[[132 124 118 135 129 123 121 126 116 122 134 107]
 [137 139 124 152 134 129 123 132 130 121 134 118]]
=>
[[137 139 124 152 134 129 123 132 130 121 134 118]
 [132 124 118 135 129 123 121 126 116 122 134 107]]

[[129 129 129 129 129 129 129 122]
 [147 148 149 146 150 148 147 122]
 [151 151 152 151 152 151 151 111]]
=>
[[151 151 152 151 152 151 151 111]
 [129 129 129 129 129 129 129 122]
 [147 148 149 146 150 148 147 122]]

[[142 114 109]
 [133 107 133]
 [133 137 111]
 [122 128 146]
 [128 104 144]
 [135 109 129]
 [139 126 111]
 [125 150 110]
 [128 111 144]
 [115 135 150]
 [123 122 146]
 [127 153 118]]
=>
[[127 153 118]
 [142 114 109]
 [133 107 133]
 [133 137 111]
 [122 128 146]
 [128 104 144]
 [135 109 129]
 [139 126 111]
 [125 150 110]
 [128 111 144]
 [115 135 150]
 [123 122 146]]

[[124 128 122 132 133 128 124 128]
 [149 128 154 137 133 122 155 131]]
=>
[[149 128 154 137 133 122 155 131]
 [124 128 122 132 133 128 124 128]]

[[133 120 127 137 141 133 148 120]
 [126 130 127 123 124 127 124 129]
 [137 114 133 145 149 136 157 110]
 [123 133 127 128 127 124 125 130]]
=>
[[123 133 127 128 127 124 125 130]
 [133 120 127 137 141 133 148 120]
 [126 130 127 123 124 127 124 129]
 [137 114 133 145 149 136 157 110]]

[[128 128 128 128 128 129 142 151 131]
 [129 128 129 135 156 135 127 128 129]
 [129 128 128 128 145 150 129 128 128]]
=>
[[129 128 128 128 145 150 129 128 128]
 [128 128 128 128 128 129 142 151 131]
 [129 128 129 135 156 135 127 128 129]]

[[144 147 143 123 129 125]
 [130 104 144 127 122 130]
 [101 134 143 125 113 127]
 [126 147 134 126 150 140]
 [132 137 140 125 121 133]]
=>
[[132 137 140 125 121 133]
 [144 147 143 123 129 125]
 [130 104 144 127 122 130]
 [101 134 143 125 113 127]
 [126 147 134 126 150 140]]
---
[[127 134 120 129 125 136 121 129 123 135 149 124 133]
 [131 123 139 137 127 137 128 131 124 127 133 133 142]
 [137 129 132 128 125 129 138 135 141 130 138 137 114]
 [130 154 129 128 141 133 132 146 136 145 136 123 131]
 [131 139 136 134 120 131 131 138 126 141 127 133 137]
 [135 138 147 132 135 140 140 132 133 147 127 143 134]
 [115 121 137 140 139 137 124 129 111 123 144 133 137]]
=>
[[133 127 134 120 129 125 136 121 129 123 135 149 124]
 [142 131 123 139 137 127 137 128 131 124 127 133 133]
 [114 137 129 132 128 125 129 138 135 141 130 138 137]
 [131 130 154 129 128 141 133 132 146 136 145 136 123]
 [137 131 139 136 134 120 131 131 138 126 141 127 133]
 [134 135 138 147 132 135 140 140 132 133 147 127 143]
 [137 115 121 137 140 139 137 124 129 111 123 144 133]]

[[131 129 128 131 136 129 128 134 126 131 127 129 128 131]
 [143 128 147 134 129 142 131 126 128 133 128 155 124 130]
 [123 125 119 125 126 118 125 125 126 124 128 112 126 128]]
=>
[[131 131 129 128 131 136 129 128 134 126 131 127 129 128]
 [130 143 128 147 134 129 142 131 126 128 133 128 155 124]
 [128 123 125 119 125 126 118 125 125 126 124 128 112 126]]

[[155 118]
 [146 119]]
=>
[[118 155]
 [119 146]]

[[154 155 158 134 121 142 136 117 136]
 [147 143 142 128 122 138 133 119 140]
 [112 142 127 137 134 124 132 139 125]]
=>
[[136 154 155 158 134 121 142 136 117]
 [140 147 143 142 128 122 138 133 119]
 [125 112 142 127 137 134 124 132 139]]

[[118 138 111 132 121]
 [119 114 140 127 122]
 [139 135 117 133 127]
 [117 120 131 137 143]
 [129 127 134 135 146]
 [150 145 131 135 106]
 [134 142 141 125 114]
 [131 139 136 130 143]
 [128 127 146 114 130]]
=>
[[121 118 138 111 132]
 [122 119 114 140 127]
 [127 139 135 117 133]
 [143 117 120 131 137]
 [146 129 127 134 135]
 [106 150 145 131 135]
 [114 134 142 141 125]
 [143 131 139 136 130]
 [130 128 127 146 114]]

[[131 153 133 128 121]
 [124 151 136 130 116]
 [110 120 105 128 132]
 [149 130 127 127 139]
 [139 141 144 141 122]
 [108 130 113 136 124]
 [115 133 122 115 124]
 [148 126 127 136 139]
 [124 117 118 137 133]
 [140 114 116 121 144]
 [130 116 123 140 133]]
=>
[[121 131 153 133 128]
 [116 124 151 136 130]
 [132 110 120 105 128]
 [139 149 130 127 127]
 [122 139 141 144 141]
 [124 108 130 113 136]
 [124 115 133 122 115]
 [139 148 126 127 136]
 [133 124 117 118 137]
 [144 140 114 116 121]
 [133 130 116 123 140]]

[[135 136 136 122]
 [133 133 133 116]
 [128 126 125 117]
 [153 153 153 106]
 [140 139 138 116]
 [133 132 131 115]]
=>
[[122 135 136 136]
 [116 133 133 133]
 [117 128 126 125]
 [106 153 153 153]
 [116 140 139 138]
 [115 133 132 131]]

[[129 128 126 126 128 126 129 129]
 [112 138 146 147 138 153 109 109]
 [127 127 128 129 129 129 127 127]
 [111 137 148 148 137 154 109 108]
 [111 137 149 149 137 155 108 108]
 [131 127 127 127 125 126 130 130]
 [112 137 147 148 137 154 109 109]
 [130 127 128 127 126 127 129 129]
 [130 128 125 125 127 126 129 129]
 [113 138 147 147 137 153 109 109]]
=>
[[129 129 128 126 126 128 126 129]
 [109 112 138 146 147 138 153 109]
 [127 127 127 128 129 129 129 127]
 [108 111 137 148 148 137 154 109]
 [108 111 137 149 149 137 155 108]
 [130 131 127 127 127 125 126 130]
 [109 112 137 147 148 137 154 109]
 [129 130 127 128 127 126 127 129]
 [129 130 128 125 125 127 126 129]
 [109 113 138 147 147 137 153 109]]

[[146 121]
 [117 133]
 [138 136]
 [131 127]
 [131 129]
 [132 116]
 [149 137]
 [139 139]]
=>
[[121 146]
 [133 117]
 [136 138]
 [127 131]
 [129 131]
 [116 132]
 [137 149]
 [139 139]]
---
[[135 115 134 126 135 126 139 123 121 125 127 118 132 135]
 [131 126 141 148 130 138 132 126 145 112 125 107 137 141]]
=>
[[135 132 118 127 125 121 123 139 126 135 126 134 115 135]
 [141 137 107 125 112 145 126 132 138 130 148 141 126 131]]

[[158 132 129 129 134 131 133 121]
 [158 132 129 129 134 131 133 128]]
=>
[[121 133 131 134 129 129 132 158]
 [128 133 131 134 129 129 132 158]]

[[120 124 126 122 136 123 126 124 124 117 132 123 126 124 124]
 [117 121 120 109 122 112 114 130 130 135 114 120 104 118 131]
 [123 129 137 118 127 131 130 128 130 139 126 135 121 134 137]]
=>
[[124 124 126 123 132 117 124 124 126 123 136 122 126 124 120]
 [131 118 104 120 114 135 130 130 114 112 122 109 120 121 117]
 [137 134 121 135 126 139 130 128 130 131 127 118 137 129 123]]

[[129 130 129 129 120 122 130]
 [139 141 141 140 118 100 141]
 [132 135 134 133 115 104 134]
 [130 130 130 130 122 123 130]]
=>
[[130 122 120 129 129 130 129]
 [141 100 118 140 141 141 139]
 [134 104 115 133 134 135 132]
 [130 123 122 130 130 130 130]]

[[114 146 125]
 [111 109 130]
 [111 118 108]
 [105 111 133]
 [119 123 150]
 [106 115 110]
 [121 147 125]
 [114 140 122]]
=>
[[125 146 114]
 [130 109 111]
 [108 118 111]
 [133 111 105]
 [150 123 119]
 [110 115 106]
 [125 147 121]
 [122 140 114]]

[[116 117 142 119 112 119 142 119 126]
 [137 137 119 151 145 105 148 113 120]
 [117 118 124 116 146 112 128 108 119]
 [133 118 110 139 125 131 146 150 151]
 [140 123 106 110 113 120 144 145 124]
 [134 104 130 150 148 137 106 128 144]
 [126 140 119 116 126 111 113 118 132]
 [151 123 108 108 114 129 150 119 134]
 [107 109 137 144 131 152 134 120 140]]
=>
[[126 119 142 119 112 119 142 117 116]
 [120 113 148 105 145 151 119 137 137]
 [119 108 128 112 146 116 124 118 117]
 [151 150 146 131 125 139 110 118 133]
 [124 145 144 120 113 110 106 123 140]
 [144 128 106 137 148 150 130 104 134]
 [132 118 113 111 126 116 119 140 126]
 [134 119 150 129 114 108 108 123 151]
 [140 120 134 152 131 144 137 109 107]]

[[140 129 124 127 128 127]
 [127 128 128 130 130 130]
 [128 126 151 150 123 142]
 [127 126 132 131 125 132]
 [112 127 129 129 129 127]
 [129 126 147 145 122 143]
 [130 127 128 127 129 130]
 [128 125 148 152 122 143]
 [125 128 129 129 128 128]]
=>
[[127 128 127 124 129 140]
 [130 130 130 128 128 127]
 [142 123 150 151 126 128]
 [132 125 131 132 126 127]
 [127 129 129 129 127 112]
 [143 122 145 147 126 129]
 [130 129 127 128 127 130]
 [143 122 152 148 125 128]
 [128 128 129 129 128 125]]

[[131 134 125 127 128 125 126 126 131]
 [124 125 127 128 132 129 131 128 126]
 [126 131 126 128 128 130 132 127 128]
 [103 139 118 147 117 116 141 122 114]
 [116 128 125 133 129 127 134 126 123]
 [ 99 133 118 145 121 120 143 124 109]
 [122 128 126 131 128 123 130 126 123]
 [135 123 133 124 128 129 124 131 131]]
=>
[[131 126 126 125 128 127 125 134 131]
 [126 128 131 129 132 128 127 125 124]
 [128 127 132 130 128 128 126 131 126]
 [114 122 141 116 117 147 118 139 103]
 [123 126 134 127 129 133 125 128 116]
 [109 124 143 120 121 145 118 133  99]
 [123 126 130 123 128 131 126 128 122]
 [131 131 124 129 128 124 133 123 135]]
